Where the symbols take the objects:
*: q728->q173, q254->q949, q594->q237, q931->q330, q272->q894, q659->q14, q570->q887, q924->q187, q303->q911, q561->q41, q344->q18, q585->q371, q352->q318, q173->q728, q330->q931, q930->q57, q949->q254, q631->q264, q838->q341, q553->q698, q307->q899, q355->q820, q285->q908, q41->q561, q686->q440, q911->q303, q684->q893, q640->q87, q857->q261, q237->q594, q57->q930, q394->q536, q18->q344, q39->q441, q644->q218, q893->q684, q606->q737, q14->q659, q371->q585, q894->q272, q737->q606, q441->q39, q218->q644, q766->q412, q820->q355, q341->q838, q879->q977, q456->q923, q698->q553, q440->q686, q87->q640, q899->q307, q261->q857, q764->q878, q923->q456, q908->q285, q412->q766, q187->q924, q264->q631, q887->q570, q318->q352, q878->q764, q536->q394, q977->q879
&: q728->q766, q254->q764, q594->q857, q931->q87, q272->q908, q659->q686, q570->q394, q924->q57, q303->q39, q561->q264, q344->q684, q585->q318, q352->q371, q173->q412, q330->q640, q930->q187, q949->q878, q631->q41, q838->q737, q553->q820, q307->q879, q355->q698, q285->q894, q41->q631, q686->q659, q911->q441, q684->q344, q640->q330, q857->q594, q237->q261, q57->q924, q394->q570, q18->q893, q39->q303, q644->q923, q893->q18, q606->q341, q14->q440, q371->q352, q894->q285, q737->q838, q441->q911, q218->q456, q766->q728, q820->q553, q341->q606, q879->q307, q456->q218, q698->q355, q440->q14, q87->q931, q899->q977, q261->q237, q764->q254, q923->q644, q908->q272, q412->q173, q187->q930, q264->q561, q887->q536, q318->q585, q878->q949, q536->q887, q977->q899
+: q728->q371, q254->q553, q594->q879, q931->q887, q272->q218, q659->q924, q570->q330, q924->q659, q303->q341, q561->q344, q344->q561, q585->q173, q352->q766, q173->q585, q330->q570, q930->q440, q949->q698, q631->q893, q838->q911, q553->q254, q307->q857, q355->q878, q285->q923, q41->q18, q686->q57, q911->q838, q684->q264, q640->q394, q857->q307, q237->q977, q57->q686, q394->q640, q18->q41, q39->q606, q644->q894, q893->q631, q606->q39, q14->q187, q371->q728, q894->q644, q737->q441, q441->q737, q218->q272, q766->q352, q820->q764, q341->q303, q879->q594, q456->q908, q698->q949, q440->q930, q87->q536, q899->q261, q261->q899, q764->q820, q923->q285, q908->q456, q412->q318, q187->q14, q264->q684, q887->q931, q318->q412, q878->q355, q536->q87, q977->q237
@: q728->q187, q254->q456, q594->q684, q931->q303, q272->q820, q659->q585, q570->q838, q924->q173, q303->q931, q561->q307, q344->q857, q585->q659, q352->q440, q173->q924, q330->q911, q930->q766, q949->q923, q631->q977, q838->q570, q553->q908, q307->q561, q355->q894, q285->q698, q41->q899, q686->q318, q911->q330, q684->q594, q640->q441, q857->q344, q237->q893, q57->q412, q394->q737, q18->q261, q39->q87, q644->q878, q893->q237, q606->q536, q14->q371, q371->q14, q894->q355, q737->q394, q441->q640, q218->q764, q766->q930, q820->q272, q341->q887, q879->q264, q456->q254, q698->q285, q440->q352, q87->q39, q899->q41, q261->q18, q764->q218, q923->q949, q908->q553, q412->q57, q187->q728, q264->q879, q887->q341, q318->q686, q878->q644, q536->q606, q977->q631
~: q728->q879, q254->q303, q594->q371, q931->q456, q272->q536, q659->q893, q570->q285, q924->q631, q303->q254, q561->q930, q344->q440, q585->q237, q352->q857, q173->q977, q330->q923, q930->q561, q949->q911, q631->q924, q838->q698, q553->q341, q307->q766, q355->q737, q285->q570, q41->q57, q686->q18, q911->q949, q684->q14, q640->q644, q857->q352, q237->q585, q57->q41, q394->q894, q18->q686, q39->q764, q644->q640, q893->q659, q606->q820, q14->q684, q371->q594, q894->q394, q737->q355, q441->q878, q218->q87, q766->q307, q820->q606, q341->q553, q879->q728, q456->q931, q698->q838, q440->q344, q87->q218, q899->q412, q261->q318, q764->q39, q923->q330, q908->q887, q412->q899, q187->q264, q264->q187, q887->q908, q318->q261, q878->q441, q536->q272, q977->q173
^: q728->q606, q254->q857, q594->q764, q931->q440, q272->q264, q659->q640, q570->q57, q924->q394, q303->q352, q561->q908, q344->q456, q585->q441, q352->q303, q173->q737, q330->q686, q930->q887, q949->q261, q631->q894, q838->q412, q553->q307, q307->q553, q355->q977, q285->q41, q41->q285, q686->q330, q911->q318, q684->q218, q640->q659, q857->q254, q237->q878, q57->q570, q394->q924, q18->q923, q39->q371, q644->q893, q893->q644, q606->q728, q14->q87, q371->q39, q894->q631, q737->q173, q441->q585, q218->q684, q766->q341, q820->q879, q341->q766, q879->q820, q456->q344, q698->q899, q440->q931, q87->q14, q899->q698, q261->q949, q764->q594, q923->q18, q908->q561, q412->q838, q187->q536, q264->q272, q887->q930, q318->q911, q878->q237, q536->q187, q977->q355

The rows follow the links: the fewer symbols apart two objects are, the more alike their rows tend to be.

Each row is also shifted at random along 4 hidden directions that mean nothing.

Some objects, each with a row of numbers:
q18	12,16,-11,18,9,-12,29,17,-10,-21,-6,-12,24,40,31,47,56,37,22,-40,1,17,13,44,-7,-17,-36,-22,3,-34,3,-9,17,-63,-30,6,9,18,30,20,2,30,-22,46,-13,16,8,6,-26,-7,31,21,-19,-2,20,11,-6,-28,-11,-22,-19,6,-28,-45,-3,-17
q218	-33,10,37,-23,-29,6,-15,19,-29,-6,28,4,-8,10,-7,6,-36,11,18,-2,22,-29,-15,-19,-40,-22,8,18,6,-19,45,-25,-13,-19,26,55,4,17,31,28,36,30,-28,-11,-23,8,31,-6,-20,29,2,15,-10,-15,-6,2,-9,-11,17,23,58,28,-24,-26,-14,13
q930	26,25,6,22,13,-19,22,-36,27,19,5,56,-52,-34,54,-44,40,-17,-18,39,-2,57,18,3,9,-19,-2,-35,-65,17,-5,-51,-68,100,31,1,-35,-29,37,20,-15,-40,28,-47,45,-33,-48,4,41,-4,-34,-72,27,4,-32,7,-55,2,-3,25,-21,7,-29,28,24,-30
q561	-6,2,29,12,-9,6,42,19,4,18,12,19,-42,24,43,43,52,38,-32,31,-48,38,61,10,10,-33,-41,-30,-22,-21,76,-10,13,-48,-25,33,-26,-62,31,45,-28,38,3,35,-10,-1,-17,-43,38,3,37,-8,18,11,-11,-13,-46,-23,41,-6,-4,3,-32,-41,-19,-14
q977	-5,-17,-4,-15,-3,8,12,-3,17,40,-17,4,14,23,-15,20,-6,5,-14,-22,-30,-13,-5,28,-2,17,0,5,43,-3,5,-7,40,-83,-38,-17,18,-18,-1,20,-23,18,-28,45,-10,-19,23,-43,-6,-20,1,3,12,21,-2,-16,33,15,21,23,0,-12,-9,-2,-19,-9
q307	16,12,-34,0,2,17,25,-27,22,37,-12,-33,21,-9,-39,-44,4,17,10,-15,-46,25,-3,-7,-14,5,28,-53,-11,-1,-16,-5,-40,35,-14,-5,9,65,-21,6,-63,-8,-45,-33,12,-15,52,32,-20,-34,-92,-18,1,4,32,-6,-16,-15,-42,10,-37,1,33,4,16,-37
q728	17,32,-26,0,-19,-8,-30,10,8,15,-29,10,-44,-17,-3,29,-9,35,7,-6,-11,-7,1,-13,-31,-12,-12,25,23,21,4,25,-1,32,-29,-4,8,-12,-1,0,-46,-15,-3,-38,14,-51,-34,-32,23,-31,-30,-54,4,10,23,-29,36,32,-22,-10,8,5,6,-1,-12,33
q931	19,-5,7,34,18,3,-25,13,-59,-60,-4,11,-21,-14,24,-1,6,-6,13,2,8,19,25,-29,-27,-40,-2,18,-20,-11,20,-11,25,-2,24,44,-11,18,-11,-51,21,10,34,-3,-13,3,-23,33,13,25,49,29,-22,-24,13,-1,-20,-29,9,-16,19,7,0,-36,13,23
q355	-20,-30,22,-22,-3,18,-16,-7,-8,23,9,-21,19,25,-63,7,-10,24,-1,-1,17,-2,-5,11,-3,58,4,27,25,10,-11,25,-12,-18,-15,12,23,3,6,37,13,43,8,-7,4,40,29,-24,-10,-20,18,3,8,16,-53,-7,20,14,12,28,10,-16,28,17,-7,4
q39	5,14,-24,-13,-1,-13,-26,47,-4,-29,3,-20,20,-29,-21,21,-59,48,42,18,-4,-38,-35,-27,-32,-24,10,37,12,23,-12,42,43,-5,1,-14,26,-43,-18,-21,17,14,35,-17,-2,16,-14,-16,6,11,45,25,-15,-2,1,-24,25,5,4,-71,14,-4,40,-7,-30,41
q272	-26,-4,27,-25,-35,19,0,50,-33,-14,20,-29,-21,-1,-17,26,11,83,68,24,-1,18,-1,10,-53,-26,-4,25,6,23,47,27,-23,16,-15,35,22,-34,40,61,12,36,-4,-24,-29,22,2,-5,23,-28,56,-41,-28,11,-37,-4,-11,6,-21,-61,29,35,7,-56,13,7
q254	30,-34,-1,8,7,28,32,12,-20,-16,36,23,29,15,-20,46,-20,34,-13,48,-8,-35,14,-13,46,-14,-8,-23,-25,-51,31,-14,34,-75,-6,27,9,-31,-46,-56,1,75,31,52,-23,52,31,-28,1,48,31,62,38,25,-33,11,-28,-23,42,1,35,-39,40,12,-30,-6
q911	30,-7,-27,23,18,-20,-23,28,5,-27,11,-27,3,-2,-32,9,12,34,70,21,15,33,24,-9,32,3,-13,26,-8,27,-21,40,-15,22,0,-18,0,-58,23,-20,29,-34,78,-29,11,39,-29,22,5,-8,47,4,14,0,-15,19,-7,12,-22,-83,-36,36,31,10,-12,12
q412	12,17,-2,16,23,19,-24,-28,6,-26,-19,30,-52,-16,30,46,32,19,-41,10,-24,46,42,-2,35,-23,-48,38,5,-3,7,38,38,-64,-44,-2,-4,-52,-32,-15,-55,3,50,29,-21,1,-60,-20,31,-1,41,-19,10,-20,21,16,-6,3,-26,-18,-52,-6,-15,-7,-2,14
q87	-18,13,2,10,-18,-32,-22,42,-17,-55,7,-31,25,-10,2,3,-34,-14,10,-8,7,-44,-37,-34,-31,9,19,24,22,-2,-8,3,55,-4,16,8,10,7,-7,-47,49,6,-2,-6,-16,-20,-15,11,7,24,43,43,-29,14,29,-34,-16,34,21,-32,50,-14,23,-20,2,40
q698	-4,-44,18,-8,17,44,-16,-10,-40,-24,23,-21,7,0,-22,57,18,53,30,12,-11,25,33,-7,8,32,-34,33,25,-7,45,52,20,-90,-53,29,20,-22,-9,9,-29,77,26,44,-52,52,13,-13,9,7,48,1,-15,-11,-10,-22,-9,-4,15,-18,-26,-5,32,-28,-20,12
q394	-7,3,37,4,-13,19,-52,-25,-17,5,3,63,-63,14,24,-16,-8,-29,-32,5,54,40,1,-12,-3,10,-8,47,-31,34,-15,-27,-25,34,13,26,-42,-17,16,18,37,-16,49,-18,13,0,-29,-17,6,6,23,-39,-13,-22,-34,18,14,11,-17,17,-9,7,-30,27,53,17
q820	4,-27,6,-36,-21,34,23,15,5,27,4,-30,36,9,-75,-18,-30,26,17,32,-8,-56,-25,-7,-21,18,25,-14,8,17,18,25,-45,16,-14,-4,9,-24,5,27,7,40,-15,-2,-32,20,31,2,-9,-2,-11,0,14,30,-39,-8,26,14,11,23,14,-9,48,21,-1,-17
q764	-23,19,7,-34,-16,11,-83,-35,-71,52,-2,36,-41,0,-42,-4,-40,-13,-15,-65,4,40,4,-50,-32,0,32,40,7,-27,8,-27,-18,-4,30,69,40,71,-65,13,-25,31,-9,-23,-22,21,43,13,-39,30,-66,-20,-30,-55,39,20,18,-45,-35,69,35,-7,8,-23,-1,14
q14	-7,41,-9,10,-24,-32,33,-2,14,18,-5,38,-17,7,38,10,-24,-33,-45,-10,-2,-29,-4,3,10,-50,-6,-14,-15,-11,12,-63,27,26,18,-11,-26,-24,-7,-21,28,-27,-24,16,12,-55,-18,-10,35,5,2,5,30,19,-7,-14,13,9,24,19,32,-3,-42,28,-11,10
q923	-9,-17,19,10,6,18,7,-7,-18,9,27,-1,31,5,11,-11,0,-33,21,-10,35,-4,-12,10,17,21,22,-10,-22,-16,-7,-13,-20,-32,14,23,-12,32,26,3,39,19,5,16,-6,21,26,28,-38,13,6,34,-4,-12,-3,38,-22,-5,3,-2,4,-4,2,-28,37,-30
q187	-20,37,18,-1,-20,-10,-17,-23,16,-3,-26,55,-46,-20,42,-3,-24,-34,-65,16,-6,-4,-14,3,-17,-12,16,1,2,21,-11,-43,6,20,22,13,-7,-25,-16,2,-28,-24,-13,-2,-1,-46,-43,-34,63,-5,-6,-24,13,10,24,-44,-6,17,26,54,31,-28,-41,21,-7,29

Where do the symbols, taken in turn from left to right, take each start?
Answer with the object's name.
-12,-25,-12,-26,-15,-2,-8,18,-7,44,-1,-14,57,33,-49,-1,-39,3,18,-17,2,-17,-17,18,16,17,6,28,2,10,-17,-2,-19,-15,29,-15,19,19,14,7,47,31,21,6,-5,21,45,1,-20,-4,2,10,12,0,-25,17,21,4,5,4,18,7,6,16,-12,-1
* & & -> q764
-5,18,19,20,-21,-26,-23,-3,8,-18,16,-8,-28,-44,-30,-74,-3,-10,37,5,46,-3,-14,-24,-48,11,27,6,-26,55,-17,7,-72,130,17,-11,-26,15,39,30,28,-53,6,-103,24,-14,-5,40,-7,-30,-23,-50,-33,-7,-27,3,7,8,-31,-15,1,21,11,9,41,7
* @ * -> q606
43,30,-16,20,8,-15,43,49,26,-30,-10,-1,28,-6,1,14,-8,3,-16,53,-33,-46,4,21,39,-46,-7,-41,-37,-19,-28,-12,34,-15,-3,-53,-14,-47,-19,-51,-17,3,25,14,16,1,-30,-22,29,28,8,31,47,27,9,-15,-17,7,31,-44,4,-13,10,39,-57,12
& + @ -> q187
-32,22,-31,5,-4,-33,-21,12,23,-16,-20,-28,2,-20,13,-33,-2,-54,1,-74,30,17,-26,20,-22,8,11,29,28,21,-39,9,-17,48,20,-45,15,36,24,18,25,-58,-35,-16,50,-47,-9,12,-8,-17,-13,-4,-41,-24,24,8,15,2,-32,-48,-4,36,-43,0,30,10
+ + ~ -> q893
-24,-13,51,-28,-19,17,4,0,-14,-2,29,-13,35,25,-4,-25,-12,-42,-13,-51,27,-49,-35,-8,-38,23,36,28,50,-17,-27,-1,18,-53,26,9,12,52,12,-5,52,23,-54,29,-17,20,54,23,-44,6,3,48,-49,-7,19,7,15,-8,18,22,30,-15,-2,-32,1,13
^ @ & ^ -> q949
21,15,-34,17,24,-23,-21,15,-10,-53,-31,-32,1,-2,33,70,-5,28,30,-10,-19,39,33,11,34,-31,-44,31,32,-17,26,40,50,-60,-34,-28,14,-37,-13,-16,-33,-3,32,30,-2,11,-52,-22,21,6,51,19,-15,-16,30,-7,9,10,-20,-79,-39,23,-9,-19,-39,31
~ ^ ~ ^ -> q318
-3,8,-12,-9,2,-6,-29,17,-7,-2,2,18,-30,-2,-27,33,-6,40,15,30,18,-5,21,12,21,1,-7,59,24,44,2,15,15,-25,-19,-9,-4,-69,43,0,38,-2,50,-19,-12,13,-38,-49,21,-13,64,-32,34,12,-44,-15,17,23,-11,-11,15,-12,10,26,1,37
& + ~ -> q949
13,-20,16,-9,16,39,-27,-12,-41,28,15,56,-42,14,-2,19,-13,34,-8,52,-9,63,35,-40,-7,-7,-4,17,-25,-20,28,-14,-17,-9,-17,71,-7,-19,-26,-14,-35,59,35,27,-27,55,7,-28,19,42,-4,-24,13,-4,-43,15,-55,-49,34,68,5,-28,19,16,-4,-8
@ + -> q456
-3,17,-12,-34,-10,-9,23,37,13,46,-20,-2,-15,2,-20,25,0,92,62,33,-26,28,13,52,-6,-26,-5,-16,-13,20,50,2,-69,72,-28,-31,15,-47,62,70,-36,-12,-6,-55,44,-16,19,-31,24,-25,-8,-85,60,22,-51,25,11,0,-38,-39,2,61,9,4,-29,-21
@ ~ ~ + -> q684
-6,16,-21,7,-11,-5,-30,39,-24,-38,4,-24,-7,0,-1,24,5,15,42,-19,43,-15,-3,1,-3,-1,18,62,9,40,5,46,8,1,6,-33,8,-35,37,-5,74,-11,8,-33,10,-28,-8,-8,-1,-4,91,10,-15,1,-2,18,17,22,-15,-98,19,55,23,-38,15,43
@ ~ & * & -> q764
16,9,-16,-12,-3,2,-46,-32,-19,0,-3,16,-8,-3,-39,-38,-33,-52,-10,-44,33,-12,-51,-17,3,22,19,30,-8,13,-55,-11,-10,31,25,-8,6,22,-33,-55,45,-28,34,-22,14,13,-16,10,-15,29,-16,0,-13,2,-8,6,50,-1,-22,12,-4,-2,12,36,2,28
+ @ & + -> q330
-7,11,-24,-4,-15,-7,-27,10,-8,-12,-9,-9,-12,-37,-58,-48,-34,17,31,16,9,-30,-28,-12,-32,-5,18,27,15,48,-49,19,-17,27,-1,-2,0,-4,-15,-10,-22,-17,34,-69,9,-22,-15,11,9,-5,-12,-30,-28,20,-21,-3,10,3,-16,-22,7,-3,47,-1,-1,45
^ @ ^ + ^ -> q14
-52,-4,26,-4,-2,2,-12,-18,-10,23,-2,9,-43,6,29,32,12,19,-46,-68,-8,10,13,21,-28,19,-21,1,27,19,32,-26,3,-56,-6,45,-3,6,8,47,-15,26,-48,49,-25,-32,13,-40,-7,2,4,-10,-14,-15,1,-37,28,7,4,32,-9,3,-54,-27,28,11
* + @ -> q594
23,5,-32,26,15,-13,-4,15,0,-18,14,-54,43,-38,-20,-50,-24,-10,70,32,-7,-10,-1,-12,36,-19,35,-22,-21,30,-28,41,-32,76,29,-42,5,21,-3,-37,6,-17,48,-71,31,7,12,64,-30,9,-22,4,4,-11,18,29,-7,-14,-35,-33,-28,10,62,30,4,-11
+ @ ~ & @ -> q820
24,-12,-30,6,6,-8,21,-1,21,44,-11,-66,65,25,-18,-36,7,-30,-10,-31,-23,-5,-10,24,23,33,-3,-60,5,-24,-33,15,-14,-7,3,-56,21,59,2,-12,-24,-18,-38,22,26,4,50,46,-53,-22,-36,20,6,-6,17,27,13,11,-11,2,-22,3,26,-6,-18,-52
* @ + ~ -> q930
